Here is a tiny trained network, its code and every weight. The questions are about switching its units off for an input and a class, where a switched-off unit gives its printed mean instead of its output.

import numpy as np


def w(rows, s, z=0):
    codes = np.array(rows[::2]) - 128.0
    scale = np.full(codes.shape[1], s)
    scale[-1] = z or s
    return codes * scale


def norm(h):
    return h / np.sqrt((h * h).mean(-1, keepdims=True) + 1e-5)


def f(y):
    return y / 2 * (1 + np.tanh(0.7978845608 * (y + 0.044715 * y**3)))


def log_softmax(a):
    a = a - a.max(-1, keepdims=True)
    return a - np.log(np.exp(a).sum(-1, keepdims=True))


def net(x, mask):
    res = np.array(x, float).reshape(1, 4) / 4 @ E
    u = 0
    for l in range(4):
        y = f(norm(res) @ A[l][:, :-1].T + A[l][:, -1])
        res = res + np.where(mask[u : u + 8], y, B[l][:, -1]) @ B[l][:, :-1]
        u += 8
    return log_softmax(norm(res)[-1] @ U[:, :-1].T + U[:, -1])


A, B = {}, {}
E = w([
[92,50,23,182,166,206,155,167,131,106,63],'x0',
[9,188,173,85,141,151,100,178,13,123,65],'x1',
[157,75,135,46,89,39,227,120,97,105,7],'x2',
[145,25,110,102,83,83,94,254,70,137,250],'x3',
],0.0088)
A[0] = w([
[171,169,131,180,201,241,11,166,130,120,209,66],'0.n1',
[98,39,55,185,128,176,100,163,135,62,64,46],'0.n2',
[158,58,132,216,126,194,152,141,77,127,91,3],'0.n3',
[142,12,134,80,107,116,45,229,141,193,146,10],'0.n4',
[132,62,134,25,93,101,195,138,109,99,108,58],'0.n5',
[113,88,154,175,107,109,120,184,32,157,153,88],'0.n6',
[192,1,88,166,147,93,172,81,180,137,183,84],'0.n7',
[131,81,169,56,141,124,238,108,154,101,77,112],'0.n8',
],0.0071,0.0064)
B[0] = w([
[49,123,164,176,82,56,141,189,180,203,88,253],'0.n1',
[94,87,134,82,255,112,208,97,58,214,190,183],'0.n2',
[125,108,107,111,229,124,116,116,79,147,125,131],'0.n3',
[51,136,75,69,116,106,175,129,148,39,184,188],'0.n4',
[54,151,130,188,62,75,105,175,179,233,110,175],'0.n5',
[143,209,103,55,79,129,158,124,188,77,153,178],'0.n6',
[176,165,195,173,58,235,140,128,74,89,113,224],'0.n7',
[81,115,113,244,108,91,53,164,157,163,110,190],'0.n8',
],0.0087,0.0071)
A[1] = w([
[62,190,73,162,181,157,95,11,213,98,33,57],'1.n1',
[40,139,138,97,109,161,36,238,21,79,56,3],'1.n2',
[120,94,178,87,164,173,135,69,178,197,131,3],'1.n3',
[93,152,144,23,175,183,58,254,52,137,75,75],'1.n4',
[68,229,193,85,146,117,224,172,67,171,91,54],'1.n5',
[158,3,136,22,81,76,99,115,96,133,42,37],'1.n6',
[92,180,74,105,130,150,54,142,62,65,94,33],'1.n7',
[169,187,230,89,98,29,21,119,86,166,188,67],'1.n8',
],0.0065,0.004)
B[1] = w([
[98,175,138,1,133,118,151,234,131,64,190,250],'1.n1',
[215,142,202,191,85,206,120,118,97,118,175,225],'1.n2',
[202,149,77,126,140,73,148,222,101,125,151,115],'1.n3',
[242,74,92,171,128,199,156,135,175,179,162,214],'1.n4',
[206,83,71,179,97,119,165,71,246,111,127,253],'1.n5',
[148,131,216,228,166,68,100,178,89,146,149,134],'1.n6',
[196,150,173,115,102,155,223,109,126,112,140,133],'1.n7',
[76,3,119,140,230,168,179,49,100,137,152,254],'1.n8',
],0.0092,0.0043)
A[2] = w([
[139,125,136,87,167,113,210,121,171,130,140,75],'2.n1',
[129,110,179,77,144,80,92,8,96,132,158,2],'2.n2',
[217,112,167,142,107,149,155,100,151,104,172,123],'2.n3',
[132,221,112,109,185,140,128,65,166,92,52,55],'2.n4',
[75,118,164,86,95,165,119,122,134,14,136,104],'2.n5',
[83,142,97,145,128,158,30,108,155,158,118,36],'2.n6',
[160,59,65,113,87,108,74,167,92,97,185,21],'2.n7',
[126,157,133,76,115,100,137,211,101,58,161,35],'2.n8',
],0.011,0.0039)
B[2] = w([
[113,130,54,164,75,56,186,53,113,97,167,184],'2.n1',
[103,80,100,167,255,153,197,195,48,121,109,170],'2.n2',
[91,180,143,106,141,248,139,140,105,97,15,254],'2.n3',
[187,114,169,52,121,148,116,247,87,114,215,191],'2.n4',
[124,143,60,148,53,53,156,34,150,102,181,193],'2.n5',
[109,78,180,195,83,90,105,119,170,103,211,150],'2.n6',
[197,202,219,29,162,126,95,156,113,111,144,192],'2.n7',
[129,179,82,138,171,60,169,96,199,61,115,189],'2.n8',
],0.0096,0.0067)
A[3] = w([
[157,85,112,107,79,58,136,129,86,123,5,38],'3.n1',
[52,132,119,156,78,134,111,94,96,127,79,151],'3.n2',
[148,127,119,97,108,118,99,131,130,145,103,48],'3.n3',
[119,90,110,121,182,152,135,143,95,141,139,68],'3.n4',
[178,154,129,137,115,194,80,118,102,114,105,44],'3.n5',
[139,143,110,128,114,137,85,118,126,142,144,3],'3.n6',
[154,70,79,118,203,155,133,106,101,143,147,61],'3.n7',
[130,131,124,51,123,120,126,146,126,117,173,48],'3.n8',
],0.015,0.0043)
B[3] = w([
[99,168,215,150,200,214,51,181,167,196,254,218],'3.n1',
[145,152,74,85,109,45,125,65,130,93,130,218],'3.n2',
[49,210,208,155,156,156,186,199,90,175,189,109],'3.n3',
[115,150,190,96,185,105,102,61,45,106,110,215],'3.n4',
[187,123,92,141,74,155,108,85,129,172,21,224],'3.n5',
[64,177,190,126,160,156,140,231,131,185,246,105],'3.n6',
[76,73,141,146,151,77,205,80,37,99,43,241],'3.n7',
[204,164,94,47,203,130,91,134,121,69,135,254],'3.n8',
],0.0099,0.005)
U = w([
[185,178,106,24,107,88,124,169,147,55,209,248],'0',
[60,137,195,213,109,97,16,169,182,229,196,71],'1',
[99,67,140,133,224,125,176,102,25,131,118,95],'2',
[246,146,156,168,49,241,115,106,123,134,73,4],'3',
[132,117,45,167,30,21,147,25,148,108,52,234],'4',
],0.014,0.0015)

Each question gives the input, the list of numbers given to net, and the class t.
The units are the neurons (one row each of A and B). Each row of codes is followed by its name. A weight is (code - 128) times the scale printed after its matrix; where a second scale follows, it is the last column's (A, B and U).
mask holds one flag per neuron, layer by layer. A switched-off neuron (its flag False) gives its mean, the last column of its row in B, instead of its output. The means were averaged over made-up inputs and are rounded, as every weight is.
A unit's drop is (log p(t) with every unit on - log p(t) with that unit switched off) / (log p(t) with every unit on - log p(t) with every unit switched off).
The circuit of an input: a set's keep is (log p(t) with only the set's units on - log p(t) with every unit switched off) / (log p(t) with every unit on - log p(t) with every unit switched off). Starting from the 12 units with the biggest drops (on a tie, the unit counted first), units are removed one at a time, each time the one whose removal leaves the highest keep (on an exact tie, the one counted first), for as long as the keep stays at least 0.8.
circuit, biggest first: the units of the circuit, biggest drop first
k most important neurons: the k neurons with the biggest drops, biggest first
k most important neurons of layer l: the k neurons of layer l with the biggest drops, biggest first
input [-5,4,-3,4], class 2: circuit, biggest first	(1.n8)
input [6,7,-3,-2], class 3: 3 most important neurons	(1.n2; 1.n4; 1.n8)
input [7,1,-1,8], class 0: 2 most important neurons of layer 0	(0.n4; 0.n6)
input [4,8,-1,-7], class 3: 3 most important neurons of layer 1	(1.n2; 1.n4; 1.n5)
input [2,-6,-2,-6], class 0: 2 most important neurons	(1.n1; 2.n4)
input [6,4,8,7], class 1: 2 most important neurons of layer 1	(1.n1; 1.n6)
input [-4,8,-4,6], class 3: circuit, biggest first	(1.n4; 1.n2)
input [-2,3,2,-3], class 4: 3 most important neurons	(1.n1; 0.n7; 1.n2)
input [-8,7,7,-3], class 2: 4 most important neurons	(1.n8; 0.n1; 2.n2; 0.n7)
input [7,-1,4,-6], class 2: 2 most important neurons	(0.n2; 0.n6)
input [-3,5,-2,-5], class 0: 2 most important neurons	(1.n1; 0.n7)
input [3,-6,0,5], class 3: 2 most important neurons	(0.n7; 2.n3)
input [2,-4,1,0], class 3: 2 most important neurons	(0.n7; 0.n4)
input [-1,0,-8,-7], class 1: circuit, biggest first	(0.n1)
input [-8,-4,-7,0], class 2: 3 most important neurons	(1.n8; 2.n2; 0.n8)
input [1,-3,-5,-5], class 0: 3 most important neurons	(1.n1; 0.n8; 0.n5)
input [-3,-4,7,-6], class 1: circuit, biggest first	(0.n8; 3.n1)
input [-1,-3,5,4], class 1: circuit, biggest first	(0.n5; 3.n1)
input [6,6,6,-6], class 0: 3 most important neurons	(1.n1; 0.n1; 0.n7)
input [4,-1,7,1], class 1: circuit, biggest first	(3.n1)
input [2,-1,6,5], class 1: 2 most important neurons	(0.n5; 1.n1)
input [-7,7,2,-8], class 0: 2 most important neurons	(2.n4; 1.n1)
input [1,5,6,5], class 1: 2 most important neurons of layer 0	(0.n5; 0.n7)
input [2,7,5,6], class 3: 2 most important neurons of layer 1	(1.n2; 1.n4)
input [6,8,-4,7], class 3: 3 most important neurons of layer 1	(1.n4; 1.n2; 1.n1)
